Below is a small trained network, with its code and all its weights. Each question gives an input and a class and asks what happens when units are switched off, that is, made to give their printed mean instead of their output.

import numpy as np


def w(rows, s, z=0):
    codes = np.array(rows[::2]) - 128.0
    scale = np.full(codes.shape[1], s)
    scale[-1] = z or s
    return codes * scale


def f(y):
    return y / 2 * (1 + np.tanh(0.7978845608 * (y + 0.044715 * y**3)))


def log_softmax(a):
    a = a - a.max(-1, keepdims=True)
    return a - np.log(np.exp(a).sum(-1, keepdims=True))


def net(x, mask):
    res = np.array(x, float).reshape(1, 5) / 4 @ E
    y = f(res @ A[0][:, :-1].T + A[0][:, -1])
    res = res + np.where(mask, y, B[0][:, -1]) @ B[0][:, :-1]
    return log_softmax(res[-1] @ U[:, :-1].T + U[:, -1])


A, B = {}, {}
E = w([
[128,122,124,129,135,131],'x0',
[180,101,130,103,82,242],'x1',
[6,119,93,167,81,164],'x2',
[108,225,102,82,179,184],'x3',
[108,137,230,217,154,163],'x4',
],0.014)
A[0] = w([
[114,71,157,140,77,84,41],'neuron 1',
[43,126,101,153,121,127,131],'neuron 2',
[145,53,151,151,106,101,83],'neuron 3',
[118,145,100,146,123,42,66],'neuron 4',
[101,163,140,136,184,73,59],'neuron 5',
[153,75,119,146,78,79,100],'neuron 6',
[141,92,148,156,103,109,126],'neuron 7',
[208,152,140,75,149,89,131],'neuron 8',
[221,139,158,134,187,98,141],'neuron 9',
[107,226,116,72,177,161,59],'neuron 10',
[82,116,69,85,82,116,131],'neuron 11',
[131,88,152,113,116,108,83],'neuron 12',
[98,139,253,223,158,156,18],'neuron 13',
[152,92,168,105,108,188,47],'neuron 14',
[150,118,57,52,113,85,2],'neuron 15',
[169,144,134,116,80,202,18],'neuron 16',
[59,124,104,162,84,160,144],'neuron 17',
[182,127,153,108,172,108,148],'neuron 18',
[90,121,141,120,168,82,94],'neuron 19',
[110,186,165,134,167,166,90],'neuron 20',
[180,158,145,141,129,93,125],'neuron 21',
[100,159,160,134,171,73,45],'neuron 22',
],0.015,0.0036)
B[0] = w([
[70,165,103,107,156,107,188],'neuron 1',
[79,121,214,198,66,199,191],'neuron 2',
[43,180,117,61,178,91,194],'neuron 3',
[186,58,164,66,132,151,185],'neuron 4',
[173,35,174,21,140,189,184],'neuron 5',
[67,161,115,75,187,94,194],'neuron 6',
[88,165,90,67,170,80,174],'neuron 7',
[103,143,172,197,77,176,211],'neuron 8',
[80,160,162,205,39,213,214],'neuron 9',
[17,204,138,57,223,36,213],'neuron 10',
[203,158,65,203,72,107,192],'neuron 11',
[75,182,112,124,148,94,154],'neuron 12',
[254,160,48,202,143,35,253],'neuron 13',
[158,35,150,74,153,141,184],'neuron 14',
[244,157,44,192,129,52,209],'neuron 15',
[161,2,167,12,113,142,194],'neuron 16',
[88,140,204,176,45,211,199],'neuron 17',
[83,157,149,195,96,175,186],'neuron 18',
[169,68,146,80,98,162,169],'neuron 19',
[126,159,64,139,190,64,182],'neuron 20',
[101,137,140,140,91,180,168],'neuron 21',
[175,76,143,48,120,182,180],'neuron 22',
],0.0097,0.02)
U = w([
[67,157,185,219,66,204,206],'0',
[247,166,61,196,143,72,253],'1',
[8,202,119,52,219,88,67],'2',
[183,4,172,20,131,174,6],'3',
],0.013,0.0016)

Each question gives the input, the list of numbers given to net, and the class t.
The units are the neurons (one row each of A and B). Each row of codes is followed by its name. A weight is (code - 128) times the scale printed after its matrix; where a second scale follows, it is the last column's (A, B and U).
mask holds one flag per neuron, in row order. A switched-off neuron (its flag False) gives its mean, the last column of its row in B, instead of its output. The means were averaged over made-up inputs and are rounded, as every weight is.
A unit's drop is (log p(t) with every unit on - log p(t) with that unit switched off) / (log p(t) with every unit on - log p(t) with every unit switched off).
The circuit of an input: a set's keep is (log p(t) with only the set's units on - log p(t) with every unit switched off) / (log p(t) with every unit on - log p(t) with every unit switched off). Starting from the 12 units with the biggest drops (on a tie, the unit counted first), units are removed one at a time, each time the one whose removal leaves the highest keep (on an exact tie, the one counted first), for as long as the keep stays at least 0.8.
circuit, biggest first: the units of the circuit, biggest drop first
most important unit: the unit with the biggest drop
k most important neurons: the k neurons with the biggest drops, biggest first
drop when u is switched off: that unit's drop, to one decimal
input [7,7,0,-2,6], class 3: most important unit : neuron 16
input [2,7,-3,1,6], class 3: 3 most important neurons : (neuron 16; neuron 14; neuron 15)
input [-6,7,-6,5,-7], class 1: 3 most important neurons : (neuron 15; neuron 5; neuron 17)
input [1,0,0,-8,8], class 1: 2 most important neurons : (neuron 13; neuron 10)
input [-2,1,-6,-2,-6], class 0: 4 most important neurons : (neuron 13; neuron 8; neuron 9; neuron 18)
input [2,5,-1,3,5], class 1: 3 most important neurons : (neuron 13; neuron 5; neuron 20)
input [-4,7,-4,5,4], class 3: 2 most important neurons : (neuron 16; neuron 14)
input [1,-6,1,5,1], class 3: 2 most important neurons : (neuron 5; neuron 22)
input [6,0,-4,-5,0], class 2: 3 most important neurons : (neuron 3; neuron 6; neuron 17)
input [7,7,-6,0,-7], class 1: 4 most important neurons : (neuron 15; neuron 5; neuron 17; neuron 2)
input [3,6,-6,3,3], class 0: 3 most important neurons : (neuron 9; neuron 18; neuron 8)
input [7,-1,-5,3,-5], class 0: 2 most important neurons : (neuron 13; neuron 8)
input [2,4,-6,5,-1], class 0: 2 most important neurons : (neuron 9; neuron 8)
input [-2,-2,8,1,-6], class 0: most important unit : neuron 2
input [-6,-8,-6,-3,5], class 3: 2 most important neurons : (neuron 5; neuron 22)
input [8,-7,-6,-8,3], class 2: 2 most important neurons : (neuron 3; neuron 6)
input [-2,-6,-8,4,-7], class 0: 2 most important neurons : (neuron 8; neuron 9)
input [-8,5,0,5,-4], class 2: drop when neuron 4 is switched off : 1.4
input [-4,4,0,-1,-1], class 3: drop when neuron 4 is switched off : 0.0
input [8,-3,-8,6,0], class 0: drop when neuron 9 is switched off : 0.3
input [0,4,-7,-5,6], class 0: circuit, biggest first : (neuron 9)
input [1,5,4,-3,2], class 3: drop when neuron 18 is switched off : 0.2
